The symbols move the objects like this.
at | s l
z227 | z252 z414
z357 | z82 z665
z112 | z223 z689
z665 | z629 z260
z728 | z523 z683
z155 | z387 z456
z414 | z787 z543
z999 | z597 z759
z698 | z266 z384
z769 | z298 z211
z181 | z818 z598
z645 | z91 z534
z422 | z290 z201
z988 | z201 z839
z543 | z521 z290
z683 | z174 z973
z882 | z384 z971
z394 | z759 z597
z89 | z907 z754
z360 | z475 z769
z894 | z531 z971
z959 | z456 z260
z174 | z999 z394
z672 | z260 z63
z971 | z534 z175
z844 | z399 z976
z192 | z103 z389
z162 | z851 z305
z738 | z72 z972
z818 | z959 z87
z30 | z305 z91
z211 | z984 z357
z290 | z876 z758
z689 | z387 z984
z534 | z894 z420
z759 | z227 z523
z790 | z314 z227
z420 | z971 z260
z305 | z384 z719
z216 | z89 z103
z632 | z689 z698
z768 | z247 z369
z761 | z959 z456
z389 | z338 z473
z787 | z227 z521
z907 | z72 z857
z754 | z11 z597
z63 | z63 z223
z72 | z683 z266
z597 | z759 z174
z88 | z523 z216
z473 | z219 z181
z187 | z378 z959
z378 | z769 z598
z973 | z162 z420
z475 | z976 z298
z59 | z754 z543
z758 | z422 z988
z87 | z181 z399
z387 | z112 z632
z456 | z908 z247
z314 | z728 z645
z201 | z758 z841
z396 | z155 z377
z908 | z761 z761
z839 | z841 z473
z103 | z216 z338
z984 | z260 z247
z196 | z988 z768
z82 | z211 z629
z531 | z882 z534
z532 | z87 z844
z598 | z672 z761
z851 | z88 z103
z384 | z972 z531
z223 | z738 z387
z972 | z82 z882
z369 | z769 z255
z719 | z174 z645
z298 | z396 z196
z857 | z482 z314
z841 | z988 z958
z303 | z672 z396
z260 | z155 z63
z247 | z196 z972
z377 | z369 z959
z958 | z844 z475
z219 | z839 z192
z876 | z818 z360
z266 | z632 z357
z399 | z532 z988
z91 | z523 z683
z523 | z394 z851
z252 | z790 z787
z482 | z389 z728
z255 | z769 z211
z629 | z357 z155
z175 | z420 z973
z338 | z192 z988
z976 | z958 z357
z521 | z851 z876
z11 | z89 z216

The rows follow the links: the fewer symbols apart two objects are, the more alike their rows tend to be.

Here are some objects, each with a row of numbers. One shown again gets a slightly different row.
z851	10,-28,-78,45,-84,60,26,-10,-45,-2,-54,57,11,57,-12,3,8,-24,86,-44,59,-82,36,-16,-74,25,-26,-50,0,62,75,13,-44,51,-19,43,16,54,8,-2,64,46,6,-8,-8,14,-69,40,-18,-38,3,35,-12,44,2,-17,-50,46,-19,15,5,-17,51,54,56,-69,-108,13
z112	-12,0,56,-1,22,43,-82,-50,7,-24,24,9,49,5,-50,-36,10,-39,-61,93,-2,78,-44,17,-13,18,-33,-2,-33,13,-94,5,68,-54,18,-101,-24,17,42,21,0,-114,-18,-15,11,14,21,-63,35,-9,-2,-53,-11,-34,68,56,-124,-8,34,-2,-50,45,-29,-19,-6,-32,-25,18
z973	-33,-24,67,64,-28,-5,67,19,-20,-15,37,-1,-27,-3,0,5,-36,37,4,-16,30,-62,136,-70,-39,9,-92,7,47,42,17,-39,38,10,45,14,-57,-18,-69,-39,-51,15,31,28,-6,29,-9,131,10,-29,85,24,33,-48,24,11,17,-67,-1,29,31,-65,67,30,44,-37,23,-30
z521	25,-50,-85,14,-38,-25,15,35,-1,4,-57,-45,14,-17,-20,12,-8,2,-9,-37,-9,25,-27,13,-21,-65,95,-49,4,30,74,-66,-49,3,41,-50,7,-46,51,-23,54,4,-33,-36,-25,41,-31,34,60,64,46,-33,10,33,-56,-66,-65,-1,-99,-42,-50,-4,19,-30,-9,34,-145,32
z971	-38,-31,77,51,-9,-25,53,32,10,-13,39,-23,-29,-20,4,1,-46,50,-33,-2,23,-35,103,-73,-9,1,-71,15,35,23,-3,-45,39,-15,43,-8,-68,-31,-56,-49,-71,-9,43,17,-25,45,10,129,33,-17,108,-5,44,-74,10,18,20,-70,7,12,28,-62,45,20,43,-12,56,-24
z984	-8,39,84,-52,40,4,-87,-64,-22,-15,38,1,24,-22,-20,7,23,-32,-61,87,-49,79,-24,26,16,-1,-20,26,-16,-37,-100,28,94,-55,24,-66,-39,-1,11,28,-34,-87,-48,-1,36,-30,36,-81,6,12,-64,-50,-31,-17,48,52,-29,-6,36,-13,-28,47,-37,-39,-56,12,66,21
z384	-34,-29,108,70,27,4,40,13,19,-12,62,-27,-19,-16,-26,-29,-31,53,-50,43,29,2,86,-66,-4,14,-94,28,31,44,-51,-48,70,-17,54,-34,-49,-31,-36,-18,-59,-28,32,11,-9,30,29,81,18,-20,90,-8,34,-70,62,45,-38,-89,15,33,-3,-32,29,0,27,-49,34,-31
z738	-15,-7,88,36,25,53,-52,-49,2,-25,45,11,26,3,-55,-36,9,-23,-56,94,11,57,2,-4,-22,34,-74,9,-17,35,-96,-4,88,-35,26,-91,-33,15,16,22,-14,-93,-8,-10,10,-3,21,-30,15,-10,14,-38,-4,-40,100,69,-124,-35,37,23,-43,34,-12,-8,0,-58,-10,9
z882	-35,-36,104,58,9,-16,47,27,23,-14,55,-25,-27,-22,-16,-17,-40,56,-48,25,22,-8,94,-68,-8,7,-82,19,35,34,-30,-43,50,-15,52,-27,-55,-30,-43,-32,-72,-21,47,19,-21,37,23,100,32,-20,109,-4,47,-73,37,22,-8,-78,12,19,21,-47,33,3,27,-26,51,-26
z790	22,-51,-70,31,-56,-12,11,9,-42,0,-46,-36,19,-22,-25,19,8,-5,-5,-35,-18,11,7,-3,-42,-63,73,-41,26,44,66,-82,-4,3,64,-59,-12,-50,35,-24,69,6,-65,-31,-9,42,-35,44,57,60,33,-31,-9,42,-36,-46,-73,-20,-89,-33,-65,-4,40,-33,-12,13,-146,33
z456	3,70,2,-110,-75,-45,-39,-61,-54,6,-23,21,36,11,51,71,-31,-45,-11,11,-65,-15,19,22,-8,-29,42,-16,-12,-82,-1,56,15,-50,11,-2,-71,28,-2,-45,-48,-64,-36,19,30,-13,1,-27,6,-1,-50,-35,-68,8,-69,-27,111,63,16,-55,32,-1,10,18,-10,71,92,31
z155	1,61,60,-81,-6,-5,-81,-78,-45,-7,15,17,41,-7,7,30,-3,-56,-47,67,-62,58,-15,32,0,-13,6,8,-25,-67,-79,40,81,-57,26,-63,-65,16,11,0,-41,-99,-59,5,42,-31,24,-78,2,4,-70,-54,-58,-14,9,31,18,27,33,-37,-19,47,-17,-14,-39,32,71,28
z394	25,-5,-32,47,-17,38,21,-38,-101,4,-9,30,-15,-1,-20,19,67,-8,87,-57,-1,-52,65,-11,-50,-4,-23,1,45,63,38,-19,12,67,16,65,31,15,-19,40,90,101,-71,8,41,-41,-44,6,-58,14,-84,55,-42,90,31,3,-9,-4,-29,36,-7,19,43,3,-36,-70,-64,10
z475	29,11,15,-10,119,-37,23,44,48,29,43,-51,-50,-47,17,-25,38,44,-11,-22,-37,44,-59,14,98,-8,35,74,14,-33,-29,-5,-21,27,-26,57,75,-39,-16,56,4,74,5,-2,10,-66,51,-64,-52,44,-60,29,12,27,6,7,67,-31,-4,28,21,35,-59,-50,-79,37,75,-36
z420	-35,-18,83,38,-23,-24,50,25,2,-9,43,-16,-29,-13,4,3,-54,51,-26,0,20,-43,115,-71,-18,0,-69,8,37,24,15,-35,46,-21,47,-4,-71,-24,-52,-48,-80,-14,39,21,-17,40,8,117,37,-22,103,-6,37,-70,0,14,33,-70,3,14,36,-65,49,20,44,-17,49,-25
z769	30,62,20,-67,51,-49,-13,-30,-33,22,28,-27,-23,-48,37,33,25,4,-6,-14,-75,28,-17,21,59,-32,43,52,18,-60,-24,27,22,6,4,39,13,-24,-18,30,-9,27,-53,19,46,-77,34,-74,-50,40,-111,-3,-44,43,-28,-5,115,11,-1,-9,20,38,-33,-36,-95,58,103,-5
z543	21,-51,-90,22,-28,-22,18,38,15,2,-54,-46,26,-24,-24,7,-3,2,-15,-31,-12,30,-52,13,-13,-56,91,-46,1,30,62,-75,-42,-6,34,-55,12,-45,59,-27,59,-1,-27,-43,-37,51,-29,24,68,63,51,-33,8,27,-53,-58,-72,-2,-85,-38,-61,4,13,-26,-4,38,-145,30
z787	16,-41,-75,16,-45,-25,12,14,-25,6,-44,-43,18,-33,-22,18,-1,-5,-16,-30,-24,27,-11,10,-26,-65,88,-41,19,38,59,-78,-17,-3,60,-61,-13,-52,45,-24,57,-3,-60,-34,-19,47,-27,38,61,66,35,-41,-1,37,-40,-58,-68,-12,-95,-36,-61,4,26,-39,-21,29,-140,37
z211	16,41,71,-29,90,-19,-36,-38,-26,7,53,-28,-8,-47,-5,4,44,0,-22,26,-65,55,-23,19,57,-12,2,65,19,-34,-83,15,68,-12,16,1,19,-21,-6,49,-2,2,-54,8,47,-72,49,-89,-44,33,-107,-3,-40,29,38,36,39,-21,26,15,-6,66,-47,-48,-95,18,93,-4
z958	14,-5,3,11,133,-23,28,72,81,18,48,-51,-54,-34,12,-40,26,57,-9,-16,4,35,-70,5,107,10,23,67,3,-21,-25,-4,-38,33,-36,53,91,-42,-11,47,1,71,39,5,-16,-53,50,-51,-52,25,-25,30,48,2,11,6,50,-38,2,29,22,13,-67,-37,-50,30,58,-39
z959	5,75,-10,-112,-72,-53,-34,-45,-50,14,-21,12,16,6,56,78,-23,-36,-10,-10,-64,-7,15,22,-3,-36,53,-10,-6,-97,10,50,8,-38,-5,10,-60,17,-18,-40,-52,-46,-39,21,19,-14,-1,-23,1,0,-59,-29,-54,12,-83,-30,128,63,6,-53,33,-3,12,11,-14,76,92,27

Each walk starts at a row. The symbols on each line, taken left to right, move it on to the next object.
Answer with the object's row; about right is enough.
new walk
24,-46,-106,28,-49,32,-5,-1,-37,-1,-74,5,24,8,-27,8,23,-27,43,-37,12,-2,-33,25,-59,-27,63,-60,-6,52,65,-23,-38,33,5,-25,32,8,55,17,96,31,-49,-33,-8,15,-63,3,19,32,-2,-7,-13,68,-18,-45,-95,34,-66,-23,-58,17,20,-12,3,-24,-170,38
s s s l l: 24,-2,-33,36,-15,39,21,-42,-97,10,-15,31,-11,2,-17,18,59,-15,91,-50,-5,-52,60,-6,-52,-2,-20,1,44,58,40,-11,11,68,8,58,34,23,-11,43,99,97,-71,6,40,-47,-49,-5,-59,8,-93,59,-42,99,31,-1,-12,9,-25,38,-26,28,27,-1,-41,-66,-66,13
s l s l s s: 17,-42,-70,22,-53,-16,4,5,-46,5,-38,-44,10,-27,-27,22,8,-4,-4,-39,-22,22,4,7,-28,-59,78,-39,26,46,65,-80,-5,4,58,-56,-8,-43,41,-14,78,5,-70,-33,-15,32,-40,33,52,69,20,-33,-8,52,-36,-56,-64,-18,-101,-31,-62,8,36,-42,-22,17,-141,32
new walk
-43,-27,76,46,-25,-25,58,28,1,-13,36,-13,-29,-16,-2,2,-50,54,-19,-8,25,-40,110,-69,-23,1,-74,12,37,29,7,-38,36,-16,39,0,-63,-28,-54,-55,-68,-3,39,20,-18,44,4,130,32,-21,109,4,37,-75,12,10,23,-71,8,16,27,-63,57,19,47,-14,48,-24
l l l s l l: -9,72,64,-90,14,-43,-57,-49,-28,7,35,-12,4,-25,32,30,0,-18,-40,33,-68,39,-6,20,37,-18,20,48,-3,-90,-68,40,65,-64,5,-17,-45,-15,-23,8,-64,-59,-44,22,40,-33,37,-66,-8,16,-77,-32,-42,-13,-19,21,91,12,40,-25,13,18,-25,-26,-50,59,133,4
s l s s l l: 13,72,20,-75,34,-46,-32,-39,-40,22,28,-19,-17,-38,38,38,29,-12,3,-16,-74,22,-1,23,56,-29,41,52,22,-70,-27,28,25,-6,-4,40,-4,-10,-27,20,-13,20,-57,17,42,-61,30,-75,-45,32,-123,4,-49,49,-32,-2,124,12,5,-9,16,36,-21,-29,-80,61,108,1
new walk
16,5,26,4,138,-21,11,51,58,20,58,-48,-58,-51,6,-36,47,40,-11,-19,-15,43,-68,13,99,9,11,72,10,-17,-38,-8,-14,28,-33,54,82,-40,-17,65,5,75,13,0,10,-59,49,-58,-51,34,-58,33,30,11,28,18,49,-48,17,31,11,26,-63,-44,-71,30,65,-45
l l l l s: -9,42,51,-55,-43,16,-78,-82,-26,-13,-7,29,64,20,-12,17,-20,-61,-53,83,-41,51,-10,26,-27,-11,-11,-16,-33,-45,-69,35,75,-81,25,-92,-81,30,32,-25,-37,-138,-36,-1,20,21,18,-52,37,-15,-15,-69,-47,-32,11,36,-42,29,41,-37,-31,33,-12,2,2,7,26,31
l l l s s: -10,-3,60,-4,23,43,-84,-51,8,-22,20,14,43,10,-42,-28,17,-42,-55,90,-4,77,-40,18,-7,22,-36,-1,-28,3,-94,4,78,-57,14,-100,-29,12,38,19,-8,-111,-23,-23,12,9,22,-69,31,-6,-8,-55,-14,-29,71,60,-120,-15,36,-2,-56,45,-29,-24,-6,-32,-21,22
new walk
31,26,-9,-29,97,-59,16,33,26,28,32,-65,-47,-58,25,0,30,32,-13,-34,-54,40,-57,20,90,-33,72,60,19,-40,-5,-13,-24,21,-6,44,62,-56,-15,34,9,60,-24,-4,10,-58,45,-66,-35,60,-72,7,-3,42,-34,-22,90,-20,-31,-2,12,30,-46,-51,-92,73,67,-17
s l s l l l: -12,61,73,-82,-36,-25,-61,-73,-42,-9,9,15,38,-2,19,42,-23,-45,-57,64,-56,39,30,17,-8,-19,-4,8,-11,-66,-68,36,88,-72,36,-62,-90,16,-4,-32,-66,-114,-42,11,32,0,27,-28,19,-8,-31,-57,-57,-29,-14,16,42,27,35,-39,-1,16,2,2,-19,45,94,24
l l s s l: -8,-8,82,42,72,53,-58,-38,15,-20,59,-8,13,-13,-52,-54,36,-12,-48,82,8,66,-23,-1,14,30,-68,28,-10,38,-98,-13,85,-24,18,-71,-2,0,20,39,4,-58,-14,-8,12,-19,34,-60,-4,-2,-14,-26,5,-18,105,75,-118,-46,35,35,-47,48,-29,-25,-19,-58,-6,1
new walk
-26,-35,36,78,-31,12,62,12,-54,-1,31,0,-29,-14,-18,4,-2,38,36,-43,25,-73,137,-70,-50,-4,-88,8,58,73,34,-60,39,34,42,32,-30,-15,-59,-26,10,65,-3,24,5,24,-27,120,-4,-14,50,48,6,-2,28,15,4,-68,-14,37,7,-39,65,24,33,-64,-18,-21
s l s s s l: 17,-10,-7,50,-5,40,31,-36,-100,6,-1,19,-24,-12,-16,17,55,2,91,-55,4,-56,83,-21,-42,3,-42,12,55,69,30,-18,21,71,11,69,24,16,-33,45,76,103,-61,10,45,-56,-38,12,-61,6,-77,62,-33,89,43,8,-5,-13,-23,43,-6,16,41,3,-37,-78,-45,-3
l l l s l: 28,-15,-52,40,-30,29,20,-39,-100,14,-23,10,-8,-15,-24,23,51,-4,77,-56,-10,-40,63,-10,-48,-23,4,-9,46,68,51,-33,5,68,30,43,30,1,-3,36,103,90,-84,-1,32,-40,-56,11,-41,30,-72,38,-39,109,16,-16,-26,4,-53,24,-28,22,46,-7,-39,-54,-102,19
new walk
-4,-24,23,79,-11,25,45,-8,-79,-2,27,10,-43,-13,-17,6,31,26,62,-51,19,-66,129,-57,-42,9,-79,19,66,73,32,-41,36,61,25,60,-2,-7,-56,20,31,89,-36,19,26,-13,-34,83,-43,-4,-16,62,2,36,51,16,3,-50,-13,54,10,-21,63,10,-4,-75,-17,-19
s s s l s: 23,-5,-30,40,-14,40,17,-36,-99,10,-3,14,-20,-12,-10,16,64,-5,78,-61,-12,-48,70,-15,-43,-9,-18,5,51,64,40,-16,13,70,17,59,29,6,-17,45,87,97,-80,5,40,-49,-42,-3,-58,14,-88,50,-40,100,36,-3,-3,-2,-38,42,-17,21,42,-2,-44,-55,-68,8
l l l s s: 16,-12,-42,56,-45,52,29,-35,-83,12,-19,39,-3,18,-15,9,44,-7,92,-52,22,-75,77,-26,-54,3,-43,-17,33,75,53,-16,-8,72,3,56,16,31,-16,24,83,89,-46,11,25,-26,-50,23,-50,-13,-59,60,-38,88,26,-4,-16,15,-26,37,-8,1,47,32,-5,-79,-83,9
new walk
-17,-25,93,51,59,39,-37,-15,13,-28,50,-2,6,-10,-55,-50,16,0,-53,84,18,62,-2,-12,-11,32,-80,21,0,40,-94,-23,85,-35,29,-76,-16,-11,17,33,-18,-62,2,-8,10,3,29,-17,20,-5,28,-33,25,-49,107,63,-121,-59,40,25,-40,19,-15,-26,-4,-60,-15,-7
s l s s l l: 5,38,95,-31,74,-8,-59,-55,-21,-10,56,-12,9,-37,-8,-3,33,-9,-45,63,-61,70,-17,18,44,-2,-23,58,10,-34,-108,16,94,-38,22,-36,-10,-9,3,39,-23,-47,-51,3,42,-47,48,-85,-18,17,-79,-25,-35,-2,60,55,-4,-20,43,4,-20,59,-40,-47,-74,2,82,2
l l l s s s: -8,-23,31,78,-16,47,44,-34,-78,-9,20,36,-17,6,-24,-5,31,17,66,-28,30,-66,117,-54,-60,22,-94,3,49,79,16,-26,38,59,22,51,-8,28,-42,14,39,70,-30,16,24,-15,-40,64,-44,-30,-17,52,-22,41,67,26,-22,-34,5,52,-2,-12,57,29,12,-95,-40,-12
new walk
-15,-8,70,23,43,52,-62,-42,16,-22,33,5,35,-2,-52,-52,18,-22,-58,92,2,73,-33,8,0,30,-48,11,-22,24,-97,-7,76,-45,20,-94,-19,5,34,24,4,-89,-12,-15,11,0,25,-58,15,-6,0,-42,2,-33,84,62,-126,-34,30,19,-60,46,-29,-24,-6,-44,-20,6
l l s: -29,-6,132,37,54,8,-8,-6,12,-16,81,-21,-11,-24,-28,-27,-9,32,-63,66,4,39,56,-41,14,18,-85,48,26,21,-82,-32,101,-38,45,-58,-48,-31,-29,3,-64,-49,9,12,7,3,43,25,16,-6,37,-21,22,-67,81,62,-35,-86,40,32,-7,-6,5,-22,-7,-27,67,-21
l l s s s l: -37,-33,75,56,-14,-21,62,31,16,-7,44,-22,-26,-8,-6,-9,-62,51,-25,-1,22,-37,107,-79,-21,-1,-74,12,43,34,3,-49,32,-11,51,-4,-62,-31,-56,-50,-64,-8,41,18,-22,43,14,130,27,-16,110,0,40,-73,14,10,17,-68,7,14,28,-58,48,22,52,-14,42,-32
